Below is a small trained network, with its code and all its weights. Each question gives an input and a target symbol and asks what happens when units are switched off, that is, made to give their printed mean instead of their output.

import numpy as np


def w(rows, s, z=0):
    codes = np.array(rows[::2]) - 128.0
    scale = np.full(codes.shape[1], s)
    scale[-1] = z or s
    return codes * scale


def f(y):
    return y / 2 * (1 + np.tanh(0.7978845608 * (y + 0.044715 * y**3)))


def softmax(a):
    e = np.exp(a - a.max(-1, keepdims=True))
    return e / e.sum(-1, keepdims=True)


def log_softmax(a):
    a = a - a.max(-1, keepdims=True)
    return a - np.log(np.exp(a).sum(-1, keepdims=True))


def net(x, mask):
    ids = ['αγδζηλμξστψω'.index(c) for c in x.split()]
    T = len(ids)
    res = E[ids] + P[:T]
    r = res
    for j in range(3):
        rows = slice(4 * j, 4 * j + 4)
        q, k, v = (r @ M[0][rows].T for M in (Q, K, V))
        z = softmax(np.where(np.tri(T) > 0, q @ k.T / 4**0.5, -1e9)) @ v
        o = O[0][rows]
        res = res + np.where(mask[j], z, o[:, -1]) @ o[:, :-1]
    y = f(res @ A[0][:, :-1].T + A[0][:, -1])
    res = res + np.where(mask[3:19], y, B[0][:, -1]) @ B[0][:, :-1]
    return log_softmax(res[-1] @ U[:, :-1].T + U[:, -1])


Q, K, V, O, A, B = {}, {}, {}, {}, {}, {}
E = w([
[149,70,65],'α',
[97,158,198],'γ',
[191,120,192],'δ',
[147,252,97],'ζ',
[138,98,103],'η',
[86,99,142],'λ',
[140,101,106],'μ',
[125,181,136],'ξ',
[198,154,118],'σ',
[58,104,76],'τ',
[68,181,84],'ψ',
[93,42,170],'ω',
],0.022)
P = w([
[255,144,76],'0',
[129,109,109],'1',
[128,118,107],'2',
[127,120,107],'3',
[127,129,100],'4',
[126,130,98],'5',
[130,130,94],'6',
[136,138,89],'7',
[137,135,87],'8',
],0.0099)
Q[0] = w([
[75,158,152],'h1',
[236,109,105],'h1',
[99,94,148],'h1',
[106,157,250],'h1',
[135,151,81],'h2',
[52,145,221],'h2',
[15,76,139],'h2',
[101,217,61],'h2',
[201,174,95],'h3',
[164,163,144],'h3',
[60,51,133],'h3',
[91,60,134],'h3',
],0.014)
K[0] = w([
[76,146,121],'h1',
[206,140,178],'h1',
[137,52,144],'h1',
[99,103,160],'h1',
[185,164,90],'h2',
[62,105,150],'h2',
[2,129,76],'h2',
[128,140,54],'h2',
[221,176,149],'h3',
[137,177,128],'h3',
[82,74,91],'h3',
[57,91,67],'h3',
],0.013)
V[0] = w([
[152,193,182],'h1',
[242,123,110],'h1',
[178,116,79],'h1',
[37,195,159],'h1',
[195,179,3],'h2',
[138,9,125],'h2',
[87,151,199],'h2',
[169,116,130],'h2',
[81,200,183],'h3',
[125,113,103],'h3',
[126,37,108],'h3',
[20,163,171],'h3',
],0.007)
O[0] = w([
[125,98,217,124],'h1',
[118,3,119,168],'h1',
[105,137,64,168],'h1',
[215,171,164,110],'h1',
[51,146,164,254],'h2',
[86,151,138,105],'h2',
[199,86,85,68],'h2',
[121,158,182,141],'h2',
[108,115,90,95],'h3',
[149,120,132,140],'h3',
[147,114,160,119],'h3',
[85,53,135,76],'h3',
],0.0061,0.0054)
A[0] = w([
[144,65,249,85],'n1',
[167,178,179,61],'n2',
[175,96,204,142],'n3',
[154,164,196,181],'n4',
[53,188,182,175],'n5',
[235,175,164,255],'n6',
[72,97,147,87],'n7',
[69,143,213,114],'n8',
[134,192,120,117],'n9',
[190,145,162,148],'n10',
[92,97,63,173],'n11',
[164,129,157,176],'n12',
[93,104,143,93],'n13',
[84,180,239,4],'n14',
[138,182,196,38],'n15',
[191,21,141,125],'n16',
],0.013,0.0057)
B[0] = w([
[63,254,150,165],'n1',
[26,125,149,154],'n2',
[94,135,97,153],'n3',
[110,85,113,185],'n4',
[196,97,142,255],'n5',
[173,73,123,229],'n6',
[88,133,129,143],'n7',
[90,134,34,153],'n8',
[138,105,194,203],'n9',
[71,64,152,146],'n10',
[154,184,115,230],'n11',
[120,65,98,144],'n12',
[75,113,110,130],'n13',
[67,133,67,161],'n14',
[50,129,113,157],'n15',
[132,138,239,203],'n16',
],0.009,0.0065)
U = w([
[158,111,163,95],'α',
[30,34,124,1],'γ',
[110,39,207,38],'δ',
[146,131,148,107],'ζ',
[124,133,131,158],'η',
[147,129,151,118],'λ',
[152,148,143,140],'μ',
[125,128,141,125],'ξ',
[199,35,136,208],'σ',
[68,197,74,120],'τ',
[188,246,157,178],'ψ',
[94,219,190,168],'ω',
],0.011,0.0049)

Each question gives the input, a string of symbols that net reads in full, and the target symbol t.
The units are the heads (4 rows each of Q, K, V and O) and the neurons (one row each of A and B). Each row of codes is followed by its name. A weight is (code - 128) times the scale printed after its matrix; where a second scale follows, it is the last column's (O, A, B and U).
mask holds one flag per unit, heads first, then neurons. A switched-off unit (its flag False) gives its mean, the last column of its rows in O or B, instead of its output. The means were averaged over made-up inputs and are rounded, as every weight is.
A unit's drop is (log p(t) with every unit on - log p(t) with that unit switched off) / (log p(t) with every unit on - log p(t) with every unit switched off).
The circuit of an input: a set's keep is (log p(t) with only the set's units on - log p(t) with every unit switched off) / (log p(t) with every unit on - log p(t) with every unit switched off). Starting from the 12 units with the biggest drops (on a tie, the unit counted first), units are removed one at a time, each time the one whose removal leaves the highest keep (on an exact tie, the one counted first), for as long as the keep stays at least 0.8.
units of the circuit, in order: the units of the circuit, biggest drop first
most important unit: the unit with the biggest drop
k most important neurons: the k neurons with the biggest drops, biggest first
which heads matter: for each layer, one digit per head in row order, 1 if its drop is at least 0.15 and else 0, layers parted by /
drop when u is switched off: that unit's drop, to one decimal
input α γ η τ ζ, target τ: most important unit => h2
input σ ω μ α, target γ: which heads matter => 110
input α ξ δ α λ α, target τ: units of the circuit, in order => h1, n11, n5
input σ δ ω ζ ξ, target γ: which heads matter => 110
input α σ λ τ, target τ: units of the circuit, in order => n11, h1
input γ μ α ψ, target ψ: which heads matter => 100
input δ μ δ λ α, target δ: units of the circuit, in order => h1, n16
input α ω γ ξ, target τ: which heads matter => 011
input γ μ α γ γ α ζ ω, target ω: which heads matter => 001
input α α ξ δ σ, target σ: 2 most important neurons => n1, n6
input σ ξ σ τ η, target γ: 2 most important neurons => n13, n7
input α ζ τ λ ξ, target τ: 3 most important neurons => n8, n14, n16
input α λ μ, target τ: drop when n2 is switched off => 0.0
input γ γ δ, target δ: drop when h2 is switched off => 1.1
input ζ ω γ σ, target σ: most important unit => h3
input δ ω ξ δ, target ω: drop when n16 is switched off => 0.3
input α α α α, target τ: drop when n7 is switched off => 0.0
